Small tables with named rows and columns. After each table, cells are looked up by row and column.

demif
|  | sos | tur | boz | tovev | betuvid |
|---|---|---|---|---|---|
| zes | 0.8 | 0.4 | 0.3 | 0.1 | 0.5 |
| tapep | 0.8 | 0.2 | 0.8 | 0.5 | 0.6 |
| bodu | 0.4 | 0.4 | 0.5 | 0.2 | 0.9 |
| mezed | 0.2 | 0.7 | 0.8 | 0.2 | 0.3 |

What is the sos of mezed in demif?
0.2
What is the betuvid of zes in demif?
0.5
What is the tovev of bodu in demif?
0.2
What is the boz of bodu in demif?
0.5
What is the boz of tapep in demif?
0.8
What is the tovev of tapep in demif?
0.5
What is the tur of zes in demif?
0.4
What is the tur of mezed in demif?
0.7
Row with the largest tovev: tapep

tes
          mova   pasi  vurozel    tid
farin    12610  54800     9931   2497
zukufu   33165  41174    81722  33195
nin      60854   4629    39137  37457
fezumes  32916   2847    50669  93410
beg      34561  45207    80289  32437
mitubiv  14238  59261    12127   8112
luz      39407  10828    41171  93576

fezumes, tid => 93410
mitubiv, tid => 8112
zukufu, mova => 33165
luz, mova => 39407
luz, pasi => 10828
fezumes, vurozel => 50669
fezumes, mova => 32916
zukufu, vurozel => 81722
luz, tid => 93576
farin, tid => 2497

Table telet
        finokap  zel  gopina  rava  gep  rin  nofo  zem  bimuli  nid
zadoko       44  102     136   163  183  117   181  191     172  186
pubak       185  147     111    64   82  148    78  103      95  115
lor          68   72      87    94  171  149   152  149     133  121

gopina of lor is 87
rava of lor is 94
gopina of pubak is 111
finokap of pubak is 185
finokap of zadoko is 44
zel of lor is 72
zel of pubak is 147
gep of lor is 171
bimuli of lor is 133
bimuli of zadoko is 172
finokap of lor is 68
nid of zadoko is 186
zem of pubak is 103
nofo of lor is 152
zel of zadoko is 102

Table zubep
	bori	bepi	masibof	kotu	los
tugo	202	212	105	179	187
tomur	177	193	188	104	105
gapel	174	187	178	123	126
vifeki	144	121	126	94	93
fuverol	92	94	173	199	194
vif	86	105	216	168	161
mek	174	191	184	119	121
gab	115	62	84	107	103
dod	187	206	133	174	178
kel	106	66	95	110	105
pima	140	147	188	141	140

fuverol, masibof: 173
fuverol, bori: 92
gapel, masibof: 178
pima, bori: 140
vifeki, kotu: 94
mek, bori: 174
gab, los: 103
tomur, bepi: 193
tugo, masibof: 105
tugo, bepi: 212

Table bod
,siv,vebu,gelala,vivof
bufesa,380,277,697,391
buzasu,361,489,778,739
kabut,620,540,553,344
zud,516,735,757,297
podukit,583,578,465,491
nusezi,785,630,407,229
voz,640,556,376,669
gelu,370,500,598,728
sus,487,282,703,709

sus, vivof: 709
gelu, gelala: 598
voz, siv: 640
zud, vebu: 735
podukit, gelala: 465
buzasu, vivof: 739
sus, gelala: 703

kek.tsv
	pev	dem	zev	nupe	kupulil	refo	lir
kade	136	222	100	21	145	15	136
nukunu	103	104	137	135	109	144	130
zenage	113	124	126	116	118	119	127
fuda	114	137	125	104	120	107	130

nukunu, pev -> 103
nukunu, kupulil -> 109
fuda, lir -> 130
zenage, pev -> 113
kade, lir -> 136
fuda, zev -> 125
kade, zev -> 100
zenage, dem -> 124

Table maro
         tumobeb  zos  nulazo  libusin  riz  nokupe
zabanek      189  160     246      167  151     135
deni         122  160     109      136  187     138
rugobef      122  160     118      167  151     135
tusok        122  160     118      167  146     183
vovaril      122  132     117      102  149     135
buga         133  104     150      167  151     135
zosuf        122  223     118      207  205     135
matiki       122  160      68      167  171      59
tatuz        122  160     118      197  151     135

What is the nulazo of tatuz in maro?
118
What is the zos of buga in maro?
104
What is the nulazo of zabanek in maro?
246
What is the tumobeb of deni in maro?
122
What is the nulazo of matiki in maro?
68
What is the zos of tatuz in maro?
160
What is the nokupe of zabanek in maro?
135
What is the riz of vovaril in maro?
149
What is the nulazo of zosuf in maro?
118
What is the libusin of matiki in maro?
167
What is the libusin of tusok in maro?
167
What is the zos of zabanek in maro?
160
What is the nulazo of rugobef in maro?
118
What is the tumobeb of tusok in maro?
122
Which row has the largest nulazo? zabanek

Table vuvom
	mefine	vut	gebok	fesetup
ladif	0.26	1.52	1.78	8.95
sil	-0.56	1.48	1.06	0.66
sabunor	3.08	1.54	1.69	-4.27
buli	3.10	1.53	1.50	-5.89

fesetup of buli is -5.89
mefine of sabunor is 3.08
gebok of ladif is 1.78
gebok of sil is 1.06
vut of sil is 1.48
gebok of buli is 1.50
Which row has the largest mefine? buli

biv =
	zamavo	kubobip	veb	fugosa	sez
ped	3119	3035	3206	2445	3008
zam	2929	2949	2882	3058	2982
zinedon	7716	7188	146	9427	5939
famanu	3065	3016	3247	2847	3002
zazukot	3063	2961	2997	2713	2929
dedad	2850	2766	3462	3574	2786
fomel	3127	3039	3081	2435	2964

sez of zinedon = 5939
kubobip of zazukot = 2961
fugosa of zinedon = 9427
zamavo of fomel = 3127
fugosa of famanu = 2847
fugosa of fomel = 2435
fugosa of ped = 2445
kubobip of ped = 3035
zamavo of dedad = 2850
sez of famanu = 3002
zamavo of ped = 3119
sez of ped = 3008
kubobip of fomel = 3039
fugosa of zam = 3058
kubobip of dedad = 2766
veb of zazukot = 2997
kubobip of zinedon = 7188
veb of fomel = 3081
sez of fomel = 2964

